Here is a tiny trained network, its code and every weight. The questions are about switching its units off for an input and a target symbol, where a switched-off unit gives its printed mean instead of its output.

import numpy as np


def w(rows, s, z=0):
    codes = np.array(rows[::2]) - 128.0
    scale = np.full(codes.shape[1], s)
    scale[-1] = z or s
    return codes * scale


def norm(h):
    return h / np.sqrt((h * h).mean(-1, keepdims=True) + 1e-5)


def f(y):
    return np.maximum(y, 0)


def softmax(a):
    e = np.exp(a - a.max(-1, keepdims=True))
    return e / e.sum(-1, keepdims=True)


def log_softmax(a):
    a = a - a.max(-1, keepdims=True)
    return a - np.log(np.exp(a).sum(-1, keepdims=True))


def net(x, mask):
    ids = ['ΓΨαλπστφ'.index(c) for c in x.split()]
    T = len(ids)
    res = E[ids] + P[:T]
    r = norm(res)
    for j in range(2):
        rows = slice(3 * j, 3 * j + 3)
        q, k, v = (r @ M[0][rows].T for M in (Q, K, V))
        z = softmax(np.where(np.tri(T) > 0, q @ k.T / 3**0.5, -1e9)) @ v
        o = O[0][rows]
        res = res + np.where(mask[j], z, o[:, -1]) @ o[:, :-1]
    y = f(norm(res) @ A[0][:, :-1].T + A[0][:, -1])
    res = res + np.where(mask[2:6], y, B[0][:, -1]) @ B[0][:, :-1]
    return log_softmax(norm(res)[-1] @ U[:, :-1].T + U[:, -1])


Q, K, V, O, A, B = {}, {}, {}, {}, {}, {}
E = w([
[88,126,142,191,136,125],'Γ',
[188,1,59,137,31,61],'Ψ',
[99,161,114,169,151,125],'α',
[65,108,136,153,132,114],'λ',
[71,169,133,202,133,82],'π',
[98,102,183,103,91,116],'σ',
[113,96,145,111,100,108],'τ',
[101,152,119,87,94,94],'φ',
],0.007)
P = w([
[192,83,135,70,221,80],'0',
[180,117,185,161,130,123],'1',
[171,139,147,115,167,64],'2',
[144,118,160,133,152,75],'3',
[76,83,62,159,33,235],'4',
[112,90,67,77,185,118],'5',
[113,103,94,118,115,141],'6',
[150,161,124,134,3,124],'7',
[142,171,141,34,143,27],'8',
[117,129,114,118,79,106],'9',
],0.0038)
Q[0] = w([
[82,61,75,99,136,59],'head 1',
[182,132,166,125,223,166],'head 1',
[144,166,216,151,152,2],'head 1',
[145,21,113,95,118,148],'head 2',
[124,93,124,101,189,187],'head 2',
[111,151,94,134,79,212],'head 2',
],0.0096)
K[0] = w([
[146,120,60,163,126,11],'head 1',
[67,191,229,24,201,129],'head 1',
[109,61,17,81,197,158],'head 1',
[43,226,225,134,133,117],'head 2',
[192,188,182,136,166,56],'head 2',
[210,125,188,244,2,181],'head 2',
],0.0071)
V[0] = w([
[126,168,100,55,76,76],'head 1',
[27,186,197,153,117,97],'head 1',
[131,51,110,191,105,81],'head 1',
[126,154,15,155,181,80],'head 2',
[254,137,104,169,67,127],'head 2',
[152,222,186,154,142,78],'head 2',
],0.0072)
O[0] = w([
[146,181,145,111,90,253,138],'head 1',
[183,212,157,177,148,113,109],'head 1',
[171,142,12,92,129,94,253],'head 1',
[47,142,97,157,35,142,135],'head 2',
[49,154,171,34,142,51,48],'head 2',
[179,184,157,83,65,108,114],'head 2',
],0.0059,0.0066)
A[0] = w([
[52,176,122,222,217,124,230],'neuron 1',
[152,90,57,86,81,109,249],'neuron 2',
[8,100,51,72,129,128,77],'neuron 3',
[2,190,123,113,242,97,163],'neuron 4',
],0.0055,0.002)
B[0] = w([
[45,161,186,7,163,149,184],'neuron 1',
[28,49,227,123,178,170,254],'neuron 2',
[244,254,57,162,154,95,192],'neuron 3',
[115,103,192,167,26,235,152],'neuron 4',
],0.0052,0.0068)
U = w([
[118,118,129,131,160,8,107],'Γ',
[149,148,73,64,126,113,30],'Ψ',
[60,130,145,153,73,100,129],'α',
[135,104,77,229,157,160,41],'λ',
[169,181,128,143,97,80,217],'π',
[207,152,148,102,193,119,250],'σ',
[99,75,179,88,168,162,91],'τ',
[127,152,151,115,89,201,200],'φ',
],0.013,0.0023)

Each question gives the input, a string of symbols that net reads in full, and the target symbol t.
The units are the heads (3 rows each of Q, K, V and O) and the neurons (one row each of A and B). Each row of codes is followed by its name. A weight is (code - 128) times the scale printed after its matrix; where a second scale follows, it is the last column's (O, A, B and U).
mask holds one flag per unit, heads first, then neurons. A switched-off unit (its flag False) gives its mean, the last column of its rows in O or B, instead of its output. The means were averaged over made-up inputs and are rounded, as every weight is.
A unit's drop is (log p(t) with every unit on - log p(t) with that unit switched off) / (log p(t) with every unit on - log p(t) with every unit switched off).
The circuit of an input: a set's keep is (log p(t) with only the set's units on - log p(t) with every unit switched off) / (log p(t) with every unit on - log p(t) with every unit switched off). Starting from all 6 units, units are removed one at a time, each time the one whose removal leaves the highest keep (on an exact tie, the one counted first), for as long as the keep stays at least 0.8.
circuit, biggest first: the units of the circuit, biggest drop first
unit that matters most: the unit with the biggest drop
k most important neurons: the k neurons with the biggest drops, biggest first
which heads matter: for each layer, one digit per head in row order, 1 if its drop is at least 0.15 and else 0, layers parted by /
input π λ Γ Γ, target π: unit that matters most => head 1
input λ π Γ σ σ, target π: circuit, biggest first => (head 1; head 2)
input α λ Γ λ α α σ σ λ, target α: circuit, biggest first => (head 1; head 2)
input λ λ Γ σ π α π σ Γ, target α: circuit, biggest first => (head 1; head 2; neuron 1)
input τ σ α α σ φ λ φ λ, target φ: 3 most important neurons => (neuron 2; neuron 1; neuron 3)
input λ π σ, target λ: which heads matter => 01
input σ α λ σ λ, target α: circuit, biggest first => (head 1; neuron 3; head 2)
input σ α λ, target σ: circuit, biggest first => (head 1; head 2)
input τ α τ λ σ φ, target τ: which heads matter => 11
input λ σ Γ τ λ φ λ φ Γ σ, target λ: which heads matter => 11
input σ α φ φ φ σ σ Γ π α, target σ: which heads matter => 11
input λ Γ φ, target λ: which heads matter => 01
input π σ Ψ φ λ α τ π π, target α: which heads matter => 00
input σ λ π σ α π σ λ λ, target π: circuit, biggest first => (head 1; neuron 2)
input Γ φ σ Γ, target Γ: which heads matter => 10
input λ φ σ λ λ σ, target σ: which heads matter => 11
input π φ α, target π: circuit, biggest first => (head 2)
input σ π τ, target σ: which heads matter => 11
input τ σ φ, target τ: which heads matter => 10
input λ π π λ Ψ τ λ σ, target τ: unit that matters most => neuron 2
input σ α σ α τ φ σ φ Γ, target φ: which heads matter => 10
input Γ φ π, target Γ: 2 most important neurons => (neuron 3; neuron 1)
input σ σ σ Ψ σ, target τ: circuit, biggest first => (head 2; neuron 3)
input τ α τ α α, target α: circuit, biggest first => (head 1; head 2)
input σ Γ Γ Γ λ Ψ π φ α, target φ: 3 most important neurons => (neuron 4; neuron 3; neuron 1)
input σ λ σ, target σ: which heads matter => 01
input λ λ τ τ, target λ: circuit, biggest first => (head 2)
input α λ φ φ, target α: which heads matter => 01
